Here is a tiny trained network, its code and every weight. The questions are about switching its units off for an input and a class, where a switched-off unit gives its printed mean instead of its output.

import numpy as np


def w(rows, s, z=0):
    codes = np.array(rows[::2]) - 128.0
    scale = np.full(codes.shape[1], s)
    scale[-1] = z or s
    return codes * scale


def norm(h):
    return h / np.sqrt((h * h).mean(-1, keepdims=True) + 1e-5)


def f(y):
    return np.maximum(y, 0)


def log_softmax(a):
    a = a - a.max(-1, keepdims=True)
    return a - np.log(np.exp(a).sum(-1, keepdims=True))


def net(x, mask):
    res = np.array(x, float).reshape(1, 4) / 4 @ E
    u = 0
    for l in range(2):
        y = f(norm(res) @ A[l][:, :-1].T + A[l][:, -1])
        res = res + np.where(mask[u : u + 4], y, B[l][:, -1]) @ B[l][:, :-1]
        u += 4
    return log_softmax(norm(res)[-1] @ U[:, :-1].T + U[:, -1])


A, B = {}, {}
E = w([
[151,113,156,239,224,123,7,194],'x0',
[57,133,206,113,225,199,129,50],'x1',
[217,95,120,61,184,117,130,85],'x2',
[221,41,213,252,29,150,243,111],'x3',
],0.0038)
A[0] = w([
[67,91,214,100,179,225,127,77,6],'0.n0',
[99,219,112,78,76,111,254,11,40],'0.n1',
[186,176,182,211,186,134,27,109,120],'0.n2',
[166,91,213,174,85,133,238,86,121],'0.n3',
],0.0057,0.0025)
B[0] = w([
[229,254,88,104,17,183,89,149,195],'0.n0',
[117,147,125,222,170,45,100,70,235],'0.n1',
[116,151,132,191,137,83,174,65,221],'0.n2',
[99,86,139,55,114,182,126,169,254],'0.n3',
],0.0086,0.0053)
A[1] = w([
[38,191,63,53,160,83,41,90,61],'1.n0',
[74,131,159,128,97,65,191,1,110],'1.n1',
[124,78,212,188,133,125,199,78,198],'1.n2',
[205,144,57,168,46,94,158,115,252],'1.n3',
],0.0049,0.0013)
B[1] = w([
[165,2,197,89,84,177,203,136,254],'1.n0',
[85,149,125,237,233,101,63,149,209],'1.n1',
[90,80,152,76,206,113,117,49,205],'1.n2',
[134,244,78,126,134,145,91,189,241],'1.n3',
],0.0077,0.0049)
U = w([
[102,161,103,205,210,40,120,69,10],'0',
[115,17,222,20,80,199,200,172,109],'1',
[195,255,34,70,46,191,108,194,255],'2',
],0.0084,0.00057)

Each question gives the input, the list of numbers given to net, and the class t.
The units are the neurons (one row each of A and B). Each row of codes is followed by its name. A weight is (code - 128) times the scale printed after its matrix; where a second scale follows, it is the last column's (A, B and U).
mask holds one flag per neuron, layer by layer. A switched-off neuron (its flag False) gives its mean, the last column of its row in B, instead of its output. The means were averaged over made-up inputs and are rounded, as every weight is.
A unit's drop is (log p(t) with every unit on - log p(t) with that unit switched off) / (log p(t) with every unit on - log p(t) with every unit switched off).
most important unit: the unit with the biggest drop
top k neurons: the k neurons with the biggest drops, biggest first
top k neurons in layer l: the k neurons of layer l with the biggest drops, biggest first
drop of u: that unit's drop, to one decimal
input [0,3,-3,-1], class 2: most important unit -> 0.n0
input [4,6,4,-8], class 1: top 2 neurons in layer 1 -> 1.n0, 1.n3
input [-6,-4,-8,1], class 0: top 2 neurons -> 0.n1, 0.n0
input [-5,-6,3,-8], class 1: top 3 neurons -> 1.n0, 0.n0, 0.n2
input [6,2,7,-8], class 1: top 4 neurons -> 1.n0, 0.n1, 1.n1, 1.n3
input [-8,-8,-4,-4], class 0: top 4 neurons -> 0.n1, 0.n0, 1.n1, 0.n3
input [4,5,5,3], class 2: top 2 neurons -> 0.n0, 0.n1
input [-7,8,6,4], class 2: top 3 neurons in layer 0 -> 0.n0, 0.n2, 0.n3
input [3,4,-8,-1], class 2: top 4 neurons -> 0.n0, 0.n1, 1.n2, 1.n1
input [-6,7,-6,1], class 2: top 2 neurons -> 0.n0, 0.n2
input [-7,3,2,5], class 0: top 2 neurons -> 0.n1, 1.n1
input [-8,3,2,6], class 0: top 2 neurons -> 0.n1, 1.n1
input [6,-2,8,-8], class 1: top 2 neurons -> 1.n0, 0.n1
input [-2,5,7,-5], class 1: top 3 neurons -> 1.n0, 1.n3, 0.n2
input [-7,-1,5,-6], class 0: top 3 neurons -> 0.n1, 0.n3, 1.n1
input [-3,1,2,-4], class 1: top 3 neurons -> 1.n0, 0.n2, 1.n3
input [-8,-8,7,-2], class 0: top 3 neurons in layer 0 -> 0.n1, 0.n0, 0.n3
input [-4,6,1,-3], class 2: top 2 neurons in layer 0 -> 0.n0, 0.n2
input [-7,1,0,-7], class 0: top 2 neurons -> 0.n1, 0.n3
input [-1,7,-8,5], class 2: top 2 neurons in layer 1 -> 1.n0, 1.n2
input [-2,-3,7,-7], class 1: top neuron in layer 0 -> 0.n0
input [-5,-4,-7,-1], class 0: top 2 neurons in layer 0 -> 0.n1, 0.n0
input [-6,8,5,-4], class 2: top 3 neurons in layer 0 -> 0.n0, 0.n2, 0.n3
input [2,3,1,2], class 2: drop of 0.n2 -> 0.0
input [-8,-2,-1,1], class 0: drop of 0.n1 -> 0.3
input [1,-2,-4,-3], class 1: drop of 0.n0 -> 0.4
input [2,3,-7,-8], class 1: drop of 1.n0 -> 0.6
